Here is a tiny trained network, its code and every weight. The questions are about switching its units off for an input and a class, where a switched-off unit gives its printed mean instead of its output.

import numpy as np


def w(rows, s, z=0):
    codes = np.array(rows[::2]) - 128.0
    scale = np.full(codes.shape[1], s)
    scale[-1] = z or s
    return codes * scale


def f(y):
    return np.maximum(y, 0)


def log_softmax(a):
    a = a - a.max(-1, keepdims=True)
    return a - np.log(np.exp(a).sum(-1, keepdims=True))


def net(x, mask):
    res = np.array(x, float).reshape(1, 3) / 4 @ E
    y = f(res @ A[0][:, :-1].T + A[0][:, -1])
    res = res + np.where(mask, y, B[0][:, -1]) @ B[0][:, :-1]
    return log_softmax(res[-1] @ U[:, :-1].T + U[:, -1])


A, B = {}, {}
E = w([
[58,205,77,141,116,139,165],'x0',
[160,190,156,159,128,45,131],'x1',
[107,95,149,204,252,122,131],'x2',
],0.014)
A[0] = w([
[39,12,88,142,91,218,107,202],'neuron 1',
[42,185,108,150,140,133,184,64],'neuron 2',
[156,151,111,81,81,72,158,161],'neuron 3',
[247,66,172,92,151,107,128,72],'neuron 4',
[146,177,150,123,158,7,134,157],'neuron 5',
[67,76,137,188,195,99,109,66],'neuron 6',
[161,138,102,84,56,128,141,104],'neuron 7',
[177,181,173,145,132,85,156,70],'neuron 8',
[86,91,159,176,227,127,163,66],'neuron 9',
[43,241,75,103,159,147,214,106],'neuron 10',
[49,49,125,66,144,255,111,88],'neuron 11',
[193,58,128,141,109,114,78,60],'neuron 12',
[39,191,67,187,138,156,175,127],'neuron 13',
[155,174,162,146,132,45,129,76],'neuron 14',
[174,116,99,40,34,183,90,116],'neuron 15',
[128,104,103,211,206,158,148,201],'neuron 16',
[221,5,193,124,130,101,66,154],'neuron 17',
[117,104,182,168,193,143,179,76],'neuron 18',
[110,57,67,70,174,197,160,60],'neuron 19',
[145,115,106,183,114,149,148,249],'neuron 20',
],0.01,0.011)
B[0] = w([
[149,110,165,189,137,91,180,241],'neuron 1',
[44,168,121,124,53,142,101,169],'neuron 2',
[174,157,93,163,214,137,95,191],'neuron 3',
[63,113,155,59,50,151,103,191],'neuron 4',
[180,68,187,173,170,58,145,214],'neuron 5',
[146,176,53,90,99,114,51,188],'neuron 6',
[192,183,52,118,131,139,115,183],'neuron 7',
[71,76,121,152,92,49,109,162],'neuron 8',
[151,179,47,108,123,127,48,200],'neuron 9',
[67,142,182,105,53,138,141,208],'neuron 10',
[110,96,159,197,120,15,94,211],'neuron 11',
[60,104,110,84,2,126,103,163],'neuron 12',
[98,176,177,103,68,192,106,203],'neuron 13',
[117,53,127,157,71,58,120,173],'neuron 14',
[193,166,79,145,154,139,62,223],'neuron 15',
[213,207,89,167,149,153,95,234],'neuron 16',
[77,197,190,110,63,205,139,247],'neuron 17',
[153,157,112,79,87,96,83,178],'neuron 18',
[98,61,142,164,87,40,118,174],'neuron 19',
[186,134,155,171,149,176,179,211],'neuron 20',
],0.0097,0.016)
U = w([
[185,156,13,118,148,164,53,102],'0',
[59,129,219,81,76,227,117,98],'1',
[132,68,183,185,138,12,127,103],'2',
[211,142,196,186,221,255,202,247],'3',
[108,73,91,52,217,167,151,107],'4',
],0.0097,0.014)

Each question gives the input, the list of numbers given to net, and the class t.
The units are the neurons (one row each of A and B). Each row of codes is followed by its name. A weight is (code - 128) times the scale printed after its matrix; where a second scale follows, it is the last column's (A, B and U).
mask holds one flag per neuron, in row order. A switched-off neuron (its flag False) gives its mean, the last column of its row in B, instead of its output. The means were averaged over made-up inputs and are rounded, as every weight is.
A unit's drop is (log p(t) with every unit on - log p(t) with that unit switched off) / (log p(t) with every unit on - log p(t) with every unit switched off).
The circuit of an input: a set's keep is (log p(t) with only the set's units on - log p(t) with every unit switched off) / (log p(t) with every unit on - log p(t) with every unit switched off). Starting from the 12 units with the biggest drops (on a tie, the unit counted first), units are removed one at a time, each time the one whose removal leaves the highest keep (on an exact tie, the one counted first), for as long as the keep stays at least 0.8.
units of the circuit, in order: the units of the circuit, biggest drop first
most important unit: the unit with the biggest drop
top k neurons: the k neurons with the biggest drops, biggest first
drop when u is switched off: that unit's drop, to one decimal
input [-6,6,6], class 0: top 3 neurons : [neuron 9; neuron 16; neuron 6]
input [8,3,8], class 0: top 3 neurons : [neuron 16; neuron 9; neuron 17]
input [4,-1,3], class 1: units of the circuit, in order : [neuron 13]
input [3,0,3], class 3: top 4 neurons : [neuron 4; neuron 15; neuron 17; neuron 12]
input [-8,2,-7], class 1: top 3 neurons : [neuron 17; neuron 4; neuron 16]
input [4,1,-2], class 1: top 3 neurons : [neuron 16; neuron 10; neuron 1]
input [3,-4,-2], class 2: top 2 neurons : [neuron 17; neuron 11]
input [-6,-7,-5], class 2: top 4 neurons : [neuron 11; neuron 1; neuron 19; neuron 13]
input [-5,-7,2], class 2: top 2 neurons : [neuron 11; neuron 1]
input [-1,-7,-6], class 2: drop when neuron 6 is switched off : 0.1
input [-3,0,-2], class 3: drop when neuron 5 is switched off : -0.1
input [3,-1,2], class 3: drop when neuron 12 is switched off : 0.2
input [-4,3,2], class 1: drop when neuron 17 is switched off : 0.3
input [5,1,3], class 1: most important unit : neuron 10
